Below are the code and all the weights of a small trained network. Each question names an input and a class and asks about switching units off, where a switched-off unit gives its printed mean instead of its output.

import numpy as np


def w(rows, s, z=0):
    codes = np.array(rows[::2]) - 128.0
    scale = np.full(codes.shape[1], s)
    scale[-1] = z or s
    return codes * scale


def f(y):
    return y / 2 * (1 + np.tanh(0.7978845608 * (y + 0.044715 * y**3)))


def log_softmax(a):
    a = a - a.max(-1, keepdims=True)
    return a - np.log(np.exp(a).sum(-1, keepdims=True))


def net(x, mask):
    res = np.array(x, float).reshape(1, 4) / 4 @ E
    y = f(res @ A[0][:, :-1].T + A[0][:, -1])
    res = res + np.where(mask, y, B[0][:, -1]) @ B[0][:, :-1]
    return log_softmax(res[-1] @ U[:, :-1].T + U[:, -1])


A, B = {}, {}
E = w([
[1,56,48,225],'x0',
[152,111,126,137],'x1',
[96,135,132,114],'x2',
[164,251,222,227],'x3',
],0.0075)
A[0] = w([
[138,191,161,153,207],'N0',
[87,68,144,192,178],'N1',
[65,2,111,132,197],'N2',
[164,232,130,70,129],'N3',
[108,120,93,175,21],'N4',
[96,186,137,167,69],'N5',
[204,57,130,171,158],'N6',
[112,129,77,170,19],'N7',
[101,67,78,110,191],'N8',
[139,116,24,100,2],'N9',
[185,169,125,38,74],'N10',
[142,165,136,180,51],'N11',
[160,99,87,77,120],'N12',
[54,132,156,190,187],'N13',
[113,95,100,67,31],'N14',
[137,90,85,65,112],'N15',
[189,120,139,76,154],'N16',
[99,103,109,171,4],'N17',
],0.013,0.0062)
B[0] = w([
[81,133,131,169,205],'N0',
[63,202,61,116,200],'N1',
[110,184,89,179,255],'N2',
[69,171,71,145,205],'N3',
[92,197,124,5,144],'N4',
[83,117,186,151,153],'N5',
[145,185,93,181,149],'N6',
[42,180,77,54,142],'N7',
[142,102,140,148,217],'N8',
[128,129,207,116,155],'N9',
[66,203,78,117,192],'N10',
[57,174,181,97,149],'N11',
[75,138,178,177,169],'N12',
[133,173,87,161,201],'N13',
[93,215,192,156,155],'N14',
[103,164,161,170,180],'N15',
[69,166,49,136,187],'N16',
[37,206,101,34,144],'N17',
],0.012)
U = w([
[97,174,73,82,73],'0',
[93,165,167,154,153],'1',
[121,149,82,151,254],'2',
[123,155,89,154,218],'3',
[130,103,64,132,153],'4',
[213,20,222,34,2],'5',
[223,20,202,98,2],'6',
[209,41,251,61,2],'7',
],0.012,0.0083)

Each question gives the input, the list of numbers given to net, and the class t.
The units are the neurons (one row each of A and B). Each row of codes is followed by its name. A weight is (code - 128) times the scale printed after its matrix; where a second scale follows, it is the last column's (A, B and U).
mask holds one flag per neuron, in row order. A switched-off neuron (its flag False) gives its mean, the last column of its row in B, instead of its output. The means were averaged over made-up inputs and are rounded, as every weight is.
A unit's drop is (log p(t) with every unit on - log p(t) with that unit switched off) / (log p(t) with every unit on - log p(t) with every unit switched off).
The circuit of an input: a set's keep is (log p(t) with only the set's units on - log p(t) with every unit switched off) / (log p(t) with every unit on - log p(t) with every unit switched off). Starting from the 12 units with the biggest drops (on a tie, the unit counted first), units are removed one at a time, each time the one whose removal leaves the highest keep (on an exact tie, the one counted first), for as long as the keep stays at least 0.8.
units of the circuit, in order: the units of the circuit, biggest drop first
most important unit: the unit with the biggest drop
top k neurons: the k neurons with the biggest drops, biggest first
drop when u is switched off: that unit's drop, to one decimal
input [-7,7,6,4], class 0: top 3 neurons : N10; N3; N16
input [-5,-7,-2,-7], class 1: units of the circuit, in order : N12; N15
input [-5,-1,2,-6], class 1: top 3 neurons : N12; N15; N14
input [4,-1,-7,-8], class 1: units of the circuit, in order : N9; N14
input [3,0,5,-6], class 1: units of the circuit, in order : N14; N9; N15
input [7,-5,1,4], class 0: units of the circuit, in order : N1; N4
input [-4,1,4,-5], class 1: most important unit : N12
input [-7,-1,-3,4], class 0: units of the circuit, in order : N10; N3
input [6,5,5,-2], class 0: units of the circuit, in order : N1; N17
input [-8,0,6,4], class 0: units of the circuit, in order : N10; N3
input [7,0,-4,6], class 0: top 2 neurons : N1; N4
input [7,1,3,-5], class 0: drop when N4 is switched off : 0.4
input [2,5,-4,-6], class 1: drop when N14 is switched off : 0.2
input [1,-2,6,-8], class 1: drop when N14 is switched off : 0.1
input [-7,7,3,3], class 0: most important unit : N10
